Below are the code and all the weights of a small trained network. Each question names an input and a class and asks about switching units off, where a switched-off unit gives its printed mean instead of its output.

import numpy as np


def w(rows, s, z=0):
    codes = np.array(rows[::2]) - 128.0
    scale = np.full(codes.shape[1], s)
    scale[-1] = z or s
    return codes * scale


def norm(h):
    return h / np.sqrt((h * h).mean(-1, keepdims=True) + 1e-5)


def f(y):
    return y / 2 * (1 + np.tanh(0.7978845608 * (y + 0.044715 * y**3)))


def log_softmax(a):
    a = a - a.max(-1, keepdims=True)
    return a - np.log(np.exp(a).sum(-1, keepdims=True))


def net(x, mask):
    res = np.array(x, float).reshape(1, 8) / 4 @ E
    u = 0
    for l in range(4):
        y = f(norm(res) @ A[l][:, :-1].T + A[l][:, -1])
        res = res + np.where(mask[u : u + 10], y, B[l][:, -1]) @ B[l][:, :-1]
        u += 10
    return log_softmax(norm(res)[-1] @ U[:, :-1].T + U[:, -1])


A, B = {}, {}
E = w([
[227,133,11,129,164,107,177],'x0',
[175,73,207,147,196,194,228],'x1',
[5,135,61,114,187,205,188],'x2',
[127,127,128,130,127,129,129],'x3',
[130,129,128,126,126,129,129],'x4',
[144,10,96,113,131,221,27],'x5',
[129,128,130,128,128,128,128],'x6',
[129,127,128,132,131,130,126],'x7',
],0.0025)
A[0] = w([
[148,166,138,130,170,123,97,2],'0.n0',
[213,126,186,130,113,81,84,63],'0.n1',
[205,56,149,141,140,180,3,62],'0.n2',
[250,144,48,143,136,115,152,69],'0.n3',
[98,147,224,139,112,134,79,56],'0.n4',
[167,238,207,142,127,54,163,64],'0.n5',
[93,137,227,139,116,123,81,60],'0.n6',
[207,91,223,149,175,142,170,46],'0.n7',
[213,129,184,131,96,89,87,51],'0.n8',
[128,180,92,137,114,54,18,73],'0.n9',
],0.0072,0.0027)
B[0] = w([
[173,100,124,135,64,77,59,102],'0.n0',
[57,182,108,150,184,167,122,203],'0.n1',
[108,92,31,128,67,86,215,255],'0.n2',
[113,50,217,81,209,73,76,223],'0.n3',
[148,83,172,94,198,73,101,186],'0.n4',
[103,45,8,123,61,122,188,237],'0.n5',
[154,81,166,95,203,77,93,190],'0.n6',
[210,176,208,138,61,186,115,213],'0.n7',
[58,177,110,158,185,168,116,200],'0.n8',
[215,144,226,137,96,211,162,214],'0.n9',
],0.011,0.0044)
A[1] = w([
[148,102,197,84,162,33,38,61],'1.n0',
[230,163,139,111,107,202,101,99],'1.n1',
[161,113,158,62,198,27,43,34],'1.n2',
[125,105,45,114,36,47,151,9],'1.n3',
[156,158,111,102,134,168,108,119],'1.n4',
[17,254,57,181,248,186,103,98],'1.n5',
[90,148,166,142,58,102,84,87],'1.n6',
[159,173,154,60,66,151,85,92],'1.n7',
[174,222,179,133,64,110,117,99],'1.n8',
[179,196,199,147,51,174,109,74],'1.n9',
],0.0061,0.0011)
B[1] = w([
[116,118,138,85,188,76,118,247],'1.n0',
[136,157,203,142,100,113,169,187],'1.n1',
[140,104,160,88,177,95,87,252],'1.n2',
[118,118,54,104,87,159,153,231],'1.n3',
[135,120,161,136,118,110,154,116],'1.n4',
[121,155,132,251,156,135,78,254],'1.n5',
[142,106,138,101,125,158,138,87],'1.n6',
[103,131,171,126,98,161,146,126],'1.n7',
[140,122,149,136,100,156,140,131],'1.n8',
[194,140,159,125,96,168,136,189],'1.n9',
],0.011,0.0028)
A[2] = w([
[171,198,63,175,51,143,31,82],'2.n0',
[186,180,223,162,109,79,2,74],'2.n1',
[199,226,193,107,154,130,27,38],'2.n2',
[125,199,67,91,57,81,100,48],'2.n3',
[168,228,50,169,18,112,131,68],'2.n4',
[135,150,41,83,142,71,35,84],'2.n5',
[12,164,174,83,57,151,48,102],'2.n6',
[202,157,69,103,111,138,63,6],'2.n7',
[176,188,93,120,81,82,110,78],'2.n8',
[47,108,36,106,128,78,43,56],'2.n9',
],0.0056,0.0014)
B[2] = w([
[125,112,183,154,171,97,142,133],'2.n0',
[87,124,2,118,126,172,213,227],'2.n1',
[101,104,43,127,80,121,172,197],'2.n2',
[99,52,133,123,123,139,189,102],'2.n3',
[77,54,153,51,183,121,112,220],'2.n4',
[116,92,220,129,115,130,179,173],'2.n5',
[241,133,139,125,117,119,193,79],'2.n6',
[105,121,144,158,69,37,179,66],'2.n7',
[155,131,88,84,119,161,51,83],'2.n8',
[204,129,174,162,93,137,206,253],'2.n9',
],0.007,0.0019)
A[3] = w([
[172,164,116,117,90,96,81,16],'3.n0',
[127,220,160,121,85,37,110,55],'3.n1',
[37,167,171,129,86,74,137,1],'3.n2',
[82,146,143,93,87,30,64,30],'3.n3',
[226,174,166,101,2,107,60,24],'3.n4',
[101,180,52,110,32,48,134,11],'3.n5',
[133,157,100,113,102,101,74,55],'3.n6',
[142,223,137,155,129,92,32,22],'3.n7',
[148,138,61,122,55,135,91,40],'3.n8',
[194,172,103,194,15,87,111,52],'3.n9',
],0.0065,0.0016)
B[3] = w([
[86,66,166,144,154,158,172,9],'3.n0',
[132,24,150,249,197,146,250,29],'3.n1',
[177,50,140,106,172,189,177,26],'3.n2',
[157,44,169,141,160,160,140,97],'3.n3',
[144,163,159,149,97,145,91,209],'3.n4',
[163,66,84,124,102,142,106,163],'3.n5',
[129,74,133,119,157,178,195,14],'3.n6',
[78,118,78,147,147,197,165,98],'3.n7',
[93,126,138,125,143,76,229,124],'3.n8',
[111,144,146,91,219,152,160,149],'3.n9',
],0.011,0.0012)
U = w([
[105,71,3,90,50,118,192,254],'0',
[140,74,189,62,220,42,72,166],'1',
[196,186,226,127,51,198,154,64],'2',
[75,178,99,247,175,147,81,10],'3',
],0.0075,0.00043)

Each question gives the input, the list of numbers given to net, and the class t.
The units are the neurons (one row each of A and B). Each row of codes is followed by its name. A weight is (code - 128) times the scale printed after its matrix; where a second scale follows, it is the last column's (A, B and U).
mask holds one flag per neuron, layer by layer. A switched-off neuron (its flag False) gives its mean, the last column of its row in B, instead of its output. The means were averaged over made-up inputs and are rounded, as every weight is.
A unit's drop is (log p(t) with every unit on - log p(t) with that unit switched off) / (log p(t) with every unit on - log p(t) with every unit switched off).
The circuit of an input: a set's keep is (log p(t) with only the set's units on - log p(t) with every unit switched off) / (log p(t) with every unit on - log p(t) with every unit switched off). Starting from the 12 units with the biggest drops (on a tie, the unit counted first), units are removed one at a time, each time the one whose removal leaves the highest keep (on an exact tie, the one counted first), for as long as the keep stays at least 0.8.
circuit, biggest first: the units of the circuit, biggest drop first
most important unit: the unit with the biggest drop
top k neurons: the k neurons with the biggest drops, biggest first
k most important neurons of layer l: the k neurons of layer l with the biggest drops, biggest first
drop when u is switched off: that unit's drop, to one decimal
input [1,-3,5,-2,0,-4,-5,-5], class 3: circuit, biggest first -> 0.n2; 1.n5
input [-1,6,-6,5,8,7,-1,1], class 0: most important unit -> 0.n2
input [-7,3,8,-3,5,6,-3,-1], class 3: top 2 neurons -> 0.n3; 0.n5
input [0,-6,8,2,3,2,-4,-7], class 3: top 3 neurons -> 0.n2; 0.n7; 1.n5
input [-2,-1,5,-8,-6,-3,1,7], class 3: 2 most important neurons of layer 0 -> 0.n2; 0.n5
input [-6,2,-3,3,7,-6,-5,5], class 0: top 3 neurons -> 0.n5; 0.n3; 1.n3
input [1,-1,-8,1,7,-5,3,4], class 3: top 3 neurons -> 0.n8; 0.n1; 0.n2
input [-6,7,4,-3,-2,0,5,-7], class 2: top 2 neurons -> 0.n7; 0.n3
input [4,8,5,4,8,6,-4,8], class 2: 2 most important neurons of layer 0 -> 0.n5; 0.n7
input [2,4,5,5,7,2,-3,5], class 3: top 3 neurons -> 0.n9; 0.n2; 0.n7
input [-5,8,-2,-3,-7,0,-7,-3], class 2: top 2 neurons -> 0.n7; 0.n3
input [0,5,-3,-7,4,5,5,-5], class 0: top 2 neurons -> 0.n2; 0.n9
input [-1,-6,-8,-2,-2,-8,4,8], class 0: 2 most important neurons of layer 0 -> 0.n5; 0.n7
input [5,-7,-3,0,3,-5,-5,3], class 2: most important neuron of layer 0 -> 0.n9
input [6,-5,4,-5,4,5,-8,-1], class 1: 2 most important neurons of layer 0 -> 0.n5; 0.n3
input [8,-7,-4,2,1,0,0,-4], class 1: top 2 neurons -> 0.n3; 0.n7
input [-5,-2,-3,-7,2,5,5,5], class 0: top 2 neurons -> 0.n2; 0.n3
input [6,8,3,-6,-8,-7,-3,4], class 2: top 3 neurons -> 0.n7; 0.n2; 0.n6
input [6,2,2,-1,-3,4,-8,-2], class 1: top 2 neurons -> 0.n3; 0.n5
input [-1,0,-3,8,-2,-3,-7,-2], class 0: circuit, biggest first -> 0.n5
input [-4,-5,2,3,8,-2,-1,-1], class 2: top 2 neurons -> 0.n9; 0.n3
input [0,-3,8,-8,4,-3,-8,4], class 3: 2 most important neurons of layer 0 -> 0.n5; 0.n2
input [-8,-3,8,4,0,1,3,3], class 1: top 2 neurons -> 0.n1; 0.n8
input [3,-6,-1,-3,-6,0,4,4], class 2: drop when 0.n9 is switched off -> 1.1
input [1,-4,-2,-8,2,-8,-4,2], class 0: drop when 0.n5 is switched off -> 3.9
input [-2,-1,3,5,-5,0,4,0], class 3: drop when 0.n5 is switched off -> 1.5
input [-5,0,1,3,-6,7,-8,-8], class 0: most important unit -> 0.n2
input [6,-4,3,8,4,3,-7,3], class 1: drop when 0.n3 is switched off -> 0.2
